Below is a small trained network, with its code and all its weights. Each question gives an input and a class and asks what happens when units are switched off, that is, made to give their printed mean instead of their output.

import numpy as np


def w(rows, s, z=0):
    codes = np.array(rows[::2]) - 128.0
    scale = np.full(codes.shape[1], s)
    scale[-1] = z or s
    return codes * scale


def f(y):
    return np.maximum(y, 0)


def log_softmax(a):
    a = a - a.max(-1, keepdims=True)
    return a - np.log(np.exp(a).sum(-1, keepdims=True))


def net(x, mask):
    res = np.array(x, float).reshape(1, 8) / 4 @ E
    y = f(res @ A[0][:, :-1].T + A[0][:, -1])
    res = res + np.where(mask, y, B[0][:, -1]) @ B[0][:, :-1]
    return log_softmax(res[-1] @ U[:, :-1].T + U[:, -1])


A, B = {}, {}
E = w([
[133,198,218,102,194],'x0',
[88,75,81,56,208],'x1',
[128,128,127,129,128],'x2',
[120,106,123,254,203],'x3',
[128,127,128,127,129],'x4',
[206,77,160,123,140],'x5',
[126,127,127,127,128],'x6',
[182,187,43,118,151],'x7',
],0.0091)
A[0] = w([
[129,84,99,164,100,83],'N0',
[94,110,108,224,212,62],'N1',
[185,222,180,182,47,100],'N2',
[75,137,139,51,49,98],'N3',
[175,188,145,231,73,116],'N4',
[230,103,169,100,156,189],'N5',
[139,173,181,104,201,60],'N6',
[86,130,115,188,146,119],'N7',
[200,172,83,128,144,189],'N8',
[184,126,156,150,101,115],'N9',
[195,150,44,137,161,129],'N10',
[172,169,81,136,146,38],'N11',
[117,96,114,78,197,164],'N12',
[154,204,75,143,128,149],'N13',
[231,27,176,121,135,211],'N14',
[48,191,123,156,79,159],'N15',
[72,130,127,181,122,149],'N16',
[139,119,126,209,178,96],'N17',
[127,27,54,149,88,90],'N18',
[127,200,254,92,224,112],'N19',
[109,66,67,156,65,101],'N20',
[154,172,154,174,72,17],'N21',
[137,149,123,75,88,58],'N22',
[20,186,94,133,116,255],'N23',
[45,45,199,160,100,126],'N24',
[165,191,166,122,182,96],'N25',
[187,173,37,106,175,128],'N26',
[131,150,155,99,134,73],'N27',
[111,134,128,63,83,80],'N28',
[147,92,64,145,93,105],'N29',
[82,55,91,59,252,89],'N30',
[112,133,131,57,89,68],'N31',
[29,217,107,104,138,167],'N32',
[161,159,139,64,40,68],'N33',
[118,64,82,123,59,61],'N34',
[132,66,66,175,58,94],'N35',
[168,191,61,123,150,147],'N36',
[155,149,178,195,13,109],'N37',
[110,119,113,220,170,61],'N38',
[127,160,170,125,162,55],'N39',
[174,173,84,125,146,40],'N40',
[117,107,130,213,171,50],'N41',
[64,43,194,103,121,96],'N42',
],0.0085,0.0079)
B[0] = w([
[125,187,113,100,111,155],'N0',
[209,147,135,23,200,191],'N1',
[49,65,23,84,150,198],'N2',
[215,118,139,93,219,190],'N3',
[70,83,48,70,156,197],'N4',
[178,84,105,254,110,222],'N5',
[104,243,96,121,46,167],'N6',
[189,132,132,104,149,167],'N7',
[85,97,217,136,124,203],'N8',
[120,71,84,140,119,159],'N9',
[74,107,203,127,126,189],'N10',
[77,120,219,70,110,139],'N11',
[82,95,61,138,83,206],'N12',
[101,91,172,114,108,179],'N13',
[186,83,130,223,85,254],'N14',
[169,71,133,217,111,185],'N15',
[171,87,145,107,143,174],'N16',
[170,146,124,47,152,181],'N17',
[115,232,127,136,73,202],'N18',
[126,223,92,148,46,233],'N19',
[143,211,136,143,90,193],'N20',
[79,100,32,44,159,142],'N21',
[168,139,150,57,202,149],'N22',
[210,53,150,235,80,242],'N23',
[62,120,229,84,119,207],'N24',
[113,176,113,135,69,171],'N25',
[92,105,213,139,139,196],'N26',
[150,188,90,96,153,138],'N27',
[192,137,136,82,233,162],'N28',
[124,197,149,145,88,175],'N29',
[59,76,3,87,115,223],'N30',
[185,124,127,70,187,159],'N31',
[184,91,105,222,92,196],'N32',
[193,126,124,68,234,178],'N33',
[130,229,135,115,96,171],'N34',
[127,225,126,123,95,194],'N35',
[73,96,212,112,137,187],'N36',
[43,105,82,84,174,203],'N37',
[202,162,133,41,185,170],'N38',
[125,210,107,89,101,142],'N39',
[81,135,199,92,136,140],'N40',
[206,164,138,52,201,166],'N41',
[68,131,196,101,132,185],'N42',
],0.0063,0.009)
U = w([
[194,152,132,82,187,86],'0',
[49,99,34,113,123,89],'1',
[114,249,118,148,65,82],'2',
[137,112,139,163,112,246],'3',
[60,105,238,130,114,82],'4',
[144,116,132,167,112,224],'5',
[188,81,118,207,92,65],'6',
],0.014,0.011)

Each question gives the input, the list of numbers given to net, and the class t.
The units are the neurons (one row each of A and B). Each row of codes is followed by its name. A weight is (code - 128) times the scale printed after its matrix; where a second scale follows, it is the last column's (A, B and U).
mask holds one flag per neuron, in row order. A switched-off neuron (its flag False) gives its mean, the last column of its row in B, instead of its output. The means were averaged over made-up inputs and are rounded, as every weight is.
A unit's drop is (log p(t) with every unit on - log p(t) with that unit switched off) / (log p(t) with every unit on - log p(t) with every unit switched off).
The circuit of an input: a set's keep is (log p(t) with only the set's units on - log p(t) with every unit switched off) / (log p(t) with every unit on - log p(t) with every unit switched off). Starting from the 12 units with the biggest drops (on a tie, the unit counted first), units are removed one at a time, each time the one whose removal leaves the highest keep (on an exact tie, the one counted first), for as long as the keep stays at least 0.8.
units of the circuit, in order: the units of the circuit, biggest drop first
most important unit: the unit with the biggest drop
top k neurons: the k neurons with the biggest drops, biggest first
drop when u is switched off: that unit's drop, to one decimal
input [7,-1,2,6,-2,2,-5,5], class 2: units of the circuit, in order	(N19)
input [8,-8,4,1,-3,1,-4,-2], class 1: units of the circuit, in order	(N2 N4)
input [-5,4,2,-5,4,-7,3,-2], class 6: units of the circuit, in order	(N23 N32)
input [0,7,1,-4,7,7,0,-7], class 1: top 3 neurons	(N30 N12 N23)
input [-2,7,2,-7,4,-6,5,0], class 0: top 3 neurons	(N3 N28 N31)
input [-6,-7,-6,4,8,7,-1,1], class 1: units of the circuit, in order	(N4 N37)
input [-7,3,7,8,8,-7,7,7], class 0: units of the circuit, in order	(N1 N38)
input [8,6,-5,0,1,-5,-4,7], class 2: top 3 neurons	(N19 N6 N25)
input [0,3,2,-5,4,-4,5,-4], class 0: top 3 neurons	(N3 N14 N28)
input [-7,0,3,5,-2,6,5,3], class 2: top 2 neurons	(N18 N35)
input [-6,6,-2,4,-5,-2,-4,8], class 4: top 2 neurons	(N26 N10)
input [6,0,-2,-3,2,-8,7,3], class 6: top 3 neurons	(N23 N32 N15)
input [-6,-8,-7,-6,8,0,-7,-6], class 1: top 2 neurons	(N37 N2)
input [8,8,2,2,0,0,-8,-7], class 1: units of the circuit, in order	(N30)
input [6,6,0,-1,0,1,-1,-2], class 1: top 2 neurons	(N30 N12)
input [6,-6,0,-7,-4,3,-7,-2], class 0: top 3 neurons	(N33 N3 N30)
input [-6,-5,-6,8,-3,-8,4,7], class 0: top 2 neurons	(N1 N38)
input [-4,6,-8,5,-3,-3,8,8], class 3: top 2 neurons	(N24 N23)
input [2,2,2,-4,3,-6,-5,6], class 4: drop when N13 is switched off	0.1
input [-3,-8,-7,-1,-4,-5,-1,8], class 1: most important unit	N2
input [1,-2,-3,5,-4,3,5,-3], class 0: drop when N23 is switched off	0.2
input [-8,4,6,-1,8,7,-3,8], class 2: drop when N18 is switched off	0.4
